[[+2.51 -2.86 +2.19 -2.36 +1.72 +4.03]
 [+0.18 +2.91 +3.18 +4.05 -1.45 -4.47]
 [-3.03 +4.32 +2.52 -1.80 -5.05 -3.34]
 [+2.01 -4.50 +4.16 +1.90 +2.89 -3.67]
 [-4.15 +1.87 -2.30 +2.62 +2.96 +4.09]
 [+2.22 +3.05 -4.37 +1.63 -3.31 +0.97]
 [-3.25 +4.23 -0.23 -2.14 +4.74 -2.57]
 [+0.16 +3.31 -2.10 -2.23 +1.68 +0.78]
 [-2.05 +3.58 -1.93 +3.04 -0.69 +3.43]] ans = -3.03

[[-1.94 -2.53 -2.05 -1.00 -1.47 +0.15 +1.65]
 [-2.80 +0.13 -2.72 -0.30 -1.16 +1.39 +1.83]
 [+0.44 -3.87 -0.69 -3.21 -1.07 -2.49 +1.25]
 [-2.22 +2.25 +1.91 +4.76 +3.55 -3.43 -2.74]
 [+2.55 -4.20 +2.12 -2.39 -1.92 -4.09 -1.26]
 [-2.60 -1.16 -2.48 +0.11 -1.09 +0.84 +1.92]
 [+0.91 +0.07 +3.03 +2.43 +0.74 -2.51 -2.65]
 [-0.34 -1.46 -2.77 -3.30 +0.13 +2.21 +1.51]
 [-2.27 -1.40 -2.43 +0.11 -1.68 -0.17 +1.18]
 [-1.24 -3.24 -2.10 -1.40 -1.94 -0.78 +1.26]
 [-2.39 +0.46 -2.41 -0.10 -1.30 +2.01 +2.51]
 [-0.47 -4.06 -1.18 -2.47 -1.66 -1.81 +0.44]] ans = +0.44

[[+0.86 -2.33 -1.26 +0.35 -0.13 -0.22 -0.20 +2.11 +1.98 -2.20 -2.29]
 [+0.69 +0.54 +2.14 -0.55 +0.49 +0.45 +0.41 -0.30 -0.19 +0.42 +0.31]
 [-0.47 +0.84 +0.04 -1.06 +1.06 +1.10 +0.99 +0.60 +0.67 -0.64 -0.62]
 [-4.55 +3.20 -3.76 -0.06 -0.27 -0.14 -0.07 -0.25 -0.32 +0.11 +0.30]
 [-0.39 +2.15 +2.43 -0.73 +0.72 +0.67 +0.62 +0.89 +0.81 -0.74 -0.72]
 [+1.51 -0.51 +1.68 -0.76 +0.72 +0.67 +0.71 -0.45 -0.34 +0.73 +0.50]
 [-1.65 +2.25 -0.02 -0.28 -0.23 -0.05 +0.11 -1.68 -1.63 +1.78 +1.75]
 [-0.16 +0.69 +0.05 -1.21 +0.90 +1.09 +1.13 -0.59 -0.76 +0.76 +0.84]
 [+1.12 -0.75 +1.25 -1.04 +1.03 +1.04 +0.95 +1.79 +1.71 -1.69 -1.76]
 [+1.72 -1.79 +0.60 -0.63 +0.04 +0.22 +0.32 -1.52 -1.38 +1.61 +1.47]] ans = -0.47

[[+0.37 -0.78 +0.23 +0.00 -0.37 -1.81 -0.13 -0.39]
 [+3.44 -3.73 +1.12 +0.30 +0.77 -3.64 +0.71 -0.26]
 [-2.09 +4.09 -0.57 -0.68 +1.18 +1.88 +1.01 +0.65]
 [+1.80 -1.86 +0.98 -0.46 -0.74 -2.08 -0.23 -0.78]
 [+0.22 -1.08 -0.12 +1.67 +0.82 +0.02 +0.12 +0.03]
 [+0.44 +0.81 -0.22 +0.24 +2.62 +0.27 +1.74 +1.12]
 [-2.95 +2.93 -1.05 +0.51 -0.55 +5.03 -0.86 +0.30]
 [+0.46 +0.84 -0.16 +0.10 +2.51 -0.18 +1.76 +1.02]] ans = -2.09

[[+1.23 +5.00 -4.53 -2.14 -1.74 +2.40 +0.30]
 [+1.95 -2.16 -2.56 +1.80 +0.02 -3.72 -0.59]
 [-1.87 -0.78 -0.07 +3.64 +3.33 -3.76 +0.73]
 [+2.20 -0.12 -1.14 +0.83 +1.71 -0.61 -3.14]
 [+0.19 +1.36 -3.13 +2.95 +2.44 -0.71 +2.79]
 [+1.06 +1.31 -2.90 -1.32 -0.53 -3.45 +0.67]
 [+0.93 -2.20 -2.77 -0.10 -0.91 -1.94 -2.42]
 [-4.58 -2.19 +1.87 +2.84 +1.29 -0.72 -2.86]
 [+0.62 +3.39 +0.60 -1.57 +2.58 +0.00 +0.65]] ans = -1.87
